K35: [ 39  94 106  60 165  82 109  76  79  63 145 178 208 120 165  81 144 109]
K195: [ 88 130 123 137 110 132 120 126 128 151 127 106 109 103 105 128 122 136]
K803: [ 88 130 123 137 110 132 120 126 128 151 105 153  70 101 127  83 155  89]
K975: [126 128 106 132 151 137 106 127 103 120 136  88 109 110 123 130 122 128]
K507: [ 84 173  97 167  78 139 141 143 187 178 134 124  56  94 128  89 128  95]
K582: [116 135 165 121 156 137 145 155 139 141 135 170 127 124 138 147 141 128]
perm: [109  39  94 106  60 165  82 109  76  79  63 145 178 208 120 165  81 144] -> K35
perm: [136 122 128 105 103 109 106 127 151 128 126 120 132 110 137 123 130  88] -> K195

K876: [139 115 131 135 158 105 147]
K35: [199  98 123 164 121 220 146]
K507: [138 131 115 158 105 147 135]
perm: [105 115 131 135 138 147 158] -> K507
perm: [105 115 131 135 139 147 158] -> K876
perm: [147 105 158 135 131 115 139] -> K876

K874: [112  97  87  62 142 147  95]
K195: [ 88  50  72 114 150 100 152]
K351: [ 97  88  95 141 147  62 112]
K507: [ 95  97  62 142  88 147 112]
K35: [ 62 147 141  88 111  95  97]
perm: [112  95  97  62 141 147  88] -> K351
perm: [ 62  88  95  97 112 141 147] -> K351
perm: [141  88 111  95  97 147  62] -> K35
perm: [ 62  88  95  97 112 142 147] -> K507
perm: [141  95  62  97  88 147 112] -> K351
perm: [112  95  97  62 142  88 147] -> K507
perm: [112 147  88 142  62  97  95] -> K507

K507: [ 83  56 100 112 146 166 155 117 168 168 145 172 200  86 152 104 102 114
 170 146  85 175 168]
K433: [128 128  97  97 129 127 135 153 124 133 112 130 136 147 125 105 147 123
 105 130 144 116 117]
K874: [ 92 117  71 101  96 119 102 159 139 132  77 120 153 111 101  80 195  72
  83 110 117 121 113]
K329: [147 117 112 135 153 133 127 128 144  97  97 123 136 105 116 130 123 125
 128 130 105 147 129]
K876: [129 105 123 112 147 144 153 126  97 130 128 128 135 117 105 123 136  97
 116 125 130 133 147]
K803: [118 141 156 166 133 164 140 119 156 140 152 139 150 117 139 169 101 110
 156 152 107 168 159]
K582: [175 168 172 170 112 102 145  83 146 200 117 167 114 166 168  56  86 100
 146 155 152  85 104]
K35: [102 132 132 140 106 104  86 173  89  88 155  85 121 109  94 117 147 173
 124  79 200 133 101]
perm: [130 105 112 135 127 128 117 128 129 153 124 105 136 147 116 130  97 133
 147 125 144  97 123] -> K433
perm: [144 116 117 128 128  97  97 129 127 135 153 124 133 112 130 136 147 125
 105 147 123 105 130] -> K433
perm: [125 128 130 105 147 129 147 117 112 135 153 133 127 128 144  97  97 123
 136 105 116 130 123] -> K329
perm: [ 56  83  85  86 100 102 104 112 114 117 145 146 146 152 155 166 168 168
 168 170 172 175 200] -> K507
perm: [116 125 130 133 147 129 105 123 112 147 144 153 126  97 130 128 128 135
 117 105 123 136  97] -> K876

K195: [142 132  93 192 106  83 128  82  79 115 159 143 141  75 132 134 199 144
  81 103 114 116 125 139  82  61 110 151 120  85 145  94  89 113]
K876: [174 118 181 159 134 122 160 157 107  90 130 124  87 121 117 127  83 149
  65 147  90 122 164 108 119 142 110 128 129 138  95 102 180  73]
K975: [186 135 166 120 154 155  95 151 173 116  89 133 152 116 157 123 106 111
 110 162  94  98 120 151 100 179 142 127 181 176  89 144 118 174]
perm: [ 89  89  94  95  98 100 106 110 111 116 116 118 120 120 123 127 133 135
 142 144 151 151 152 154 155 157 162 166 173 174 176 179 181 186] -> K975
perm: [113  89  94 145  85 120 151 110  61  82 139 125 116 114 103  81 144 199
 134 132  75 141 143 159 115  79  82 128  83 106 192  93 132 142] -> K195

K35: [184 181 132 108  94 156 188 130 189 174  63 101 148 155 150 154  88  96
 144 128 150 140  88 142 150 119  91  96 109]
K433: [146 145 118 178  60  85 139 104 155  92  93 163  75 100 174 106 125 111
 165 161 156  77 116  81 125 136 119 153  67]
K803: [188  94 132 140 156 148  88 154 108  91 189  96 142 184 155 100 130 181
 174 150 144 128 150  63 150 109 119  96  88]
K351: [140 184 174  88 128 188 154 150 150 142 181 130 119  88  94 108  91 150
 101 148  96 133  63  96 156 189 155 109 144]
K876: [ 88 101 133  94  88 188  63  96 150 148 184  90  96 154 150 144 142 140
 109 119 156 155 130 189 108 181 150 174 128]
perm: [ 88  96 119 109 150  63 150 128 144 150 174 181 130 100 155 184 142  96
 189  91 108 154  88 148 156 140 132  94 188] -> K803
perm: [144 109 155 189 156  96  63 133  96 148 101 150  91 108  94  88 119 130
 181 142 150 150 154 188 128  88 174 184 140] -> K351
perm: [ 63  88  88  91  94  96  96 101 108 109 119 128 130 132 140 142 144 148
 150 150 150 154 155 156 174 181 184 188 189] -> K35
perm: [109  96  91 119 150 142  88 140 150 128 144  96  88 154 150 155 148 101
  63 174 189 130 188 156  94 108 132 181 184] -> K35
perm: [174 128  88 101 133  94  88 188  63  96 150 148 184  90  96 154 150 144
 142 140 109 119 156 155 130 189 108 181 150] -> K876
perm: [ 88 174 130 155 188 108  94 181  63 184  96  96 150 156 109  91 142 119
 150 154 144 101 128 189 148 140  88 150 133] -> K351

